[[ 1.06  2.88 -0.78 -1.05  1.34  0.77 -1.24]
 [ 1.20  2.30 -0.97 -1.71  1.38  0.87 -1.71]
 [ 0.33  3.09 -0.14  4.77  0.91  0.50  2.00]
 [ 0.66  4.26 -0.17  1.83  1.00  0.38 -0.04]
 [-1.79 -4.55  1.64 -0.58 -3.24 -2.63  0.68]
 [ 0.74  0.29 -0.35 -2.28  0.75  0.42 -1.26]] value -1.79

[[-3.71  1.52 -2.20 -1.78  3.01 -2.42 -0.01  2.14  0.96]
 [ 1.80 -0.73  1.82  2.47  2.68 -3.20 -2.79  1.38 -2.64]
 [-3.80  1.02  2.48 -0.32  3.29 -2.35 -1.56  2.14  0.62]
 [ 1.19 -3.22 -0.03  1.09  3.29 -3.38 -2.05  0.61 -2.61]
 [-0.71 -3.21  2.87  1.62 -3.07  2.63  0.82 -2.07  0.96]
 [-0.14 -0.17 -2.45 -0.96 -4.88  1.88  1.08 -1.67  0.43]
 [ 2.66  1.52  2.14  2.34  1.45  1.43  1.41 -4.28 -0.94]
 [ 2.74 -1.16  2.87 -1.47  0.68  0.51  1.41 -3.82  0.89]
 [-3.21 -1.82  2.71  3.16  2.16  1.61 -2.46 -0.12  0.08]
 [ 2.74 -2.07  0.05  3.16  2.80 -0.09 -1.70 -4.01 -0.37]
 [-0.66 -1.16  2.48  2.03 -4.46  2.63  0.47 -3.20  0.52]] value 2.74

[[ 1.96 -4.14 -1.39 -0.16  1.35  0.10  0.10  0.21 -0.53  0.82 -0.41 -1.36
  -1.30]
 [ 0.34 -1.04 -1.10 -0.04 -0.70 -0.21 -0.14  0.41 -0.89  1.18  0.11 -0.13
  -0.11]
 [ 0.08 -4.25  0.11 -0.87 -1.89 -1.67 -1.00 -1.84 -4.22 -0.18  2.44 -4.97
  -1.06]
 [ 0.15 -0.64 -0.65 -0.09 -0.64 -0.16 -0.18  0.26 -0.68  0.81  0.14 -0.11
  -0.05]
 [-0.17 -2.14 -1.59 -0.49 -3.05 -1.22 -0.99 -0.12 -3.62  2.16  1.52 -2.01
  -0.06]] value 0.15

[[-0.65  1.22  2.53 -0.58  0.87 -0.76 -3.01 -0.25 -3.80]
 [ 1.41  1.31  1.84  0.09  3.21  0.70 -3.13 -1.03  1.96]
 [-1.85 -3.68 -0.99 -1.46 -0.01 -1.38  2.65  1.97  0.17]
 [-0.12  1.47  1.12 -0.39  2.83  0.01 -4.02 -0.40  2.28]
 [-0.67  2.05 -0.08  1.13 -3.01  0.37 -0.06  0.00 -4.19]
 [-0.70 -3.01 -0.17 -3.11 -0.24 -3.02 -1.47 -0.16 -1.46]] value -0.67

[[ 0.02  0.18 -0.25  0.06 -0.33  1.48  0.11 -1.21 -5.09 -0.21 -0.63 -2.21
   0.98  0.40 -0.65]
 [ 0.06  0.09  0.23 -1.76 -0.80  1.09  0.11  1.51 -5.04 -0.10 -0.58 -1.83
   1.02  1.05 -1.45]
 [-0.24  0.21  0.56 -2.00  0.22  1.50  0.21 -0.12 -2.32  0.22  3.56 -0.22
   1.07 -4.33  3.25]
 [ 0.14 -0.07 -3.01  1.78 -0.30 -0.25 -0.20  0.13 -1.40 -0.69 -3.94 -0.51
  -2.01  3.50 -3.35]
 [ 0.17 -0.08  1.30 -2.46 -0.96 -0.25 -0.05  1.87 -1.88 -0.03 -0.97 -1.27
   0.88  1.87 -1.89]
 [ 0.12  0.05 -4.32 -1.92 -0.20  0.17 -0.27 -1.62 -2.19 -0.92 -0.51 -0.10
  -2.76 -0.59 -0.22]
 [ 0.07  0.11 -0.82 -0.18 -0.20  0.69  0.02 -4.37 -3.17 -0.38 -1.29 -1.80
  -0.31  0.36 -0.63]] value 0.12

[[ 0.10 -0.36  0.25 -0.17 -0.26  0.52 -0.12 -0.19  0.14 -0.10  0.36]
 [-0.07  0.02 -0.05  0.05 -0.02  0.07  0.01  0.00 -0.03 -0.04 -0.01]
 [ 0.00 -2.80  1.59 -1.62  0.99  2.04  2.58  1.50  1.71  0.88 -1.60]
 [-0.02 -0.69  0.29 -0.18 -0.34  1.05  0.04 -0.34 -0.04 -0.15  0.68]
 [-2.75  0.82 -0.75 -2.41 -0.31 -4.70 -4.15  2.97  0.16 -0.31  0.42]
 [ 0.00 -0.58  1.21 -1.78 -0.61  1.39  1.06 -1.65 -0.49  0.28  0.74]
 [-0.14 -0.04  0.04  0.03 -0.35  0.21  0.11 -0.15 -0.01 -0.14  0.09]] value 0.00

[[ 0.88 -2.09 -0.08  0.13  1.06  1.48 -0.70 -0.40 -0.27  0.01  0.47]
 [ 3.20  4.36  1.07 -2.69  3.01  1.23  2.73 -4.70  4.27 -2.34 -4.93]
 [ 0.23  1.98  2.24 -3.10  1.22 -0.50  1.11 -1.35  3.08 -1.33 -2.01]
 [ 1.63 -2.65  0.55 -0.38  1.92  3.62 -1.49  0.28 -0.92  0.32  0.50]
 [ 1.02  2.07  1.80 -1.60  0.95 -1.28  0.38 -1.36  3.23 -1.87 -1.60]] value 1.63
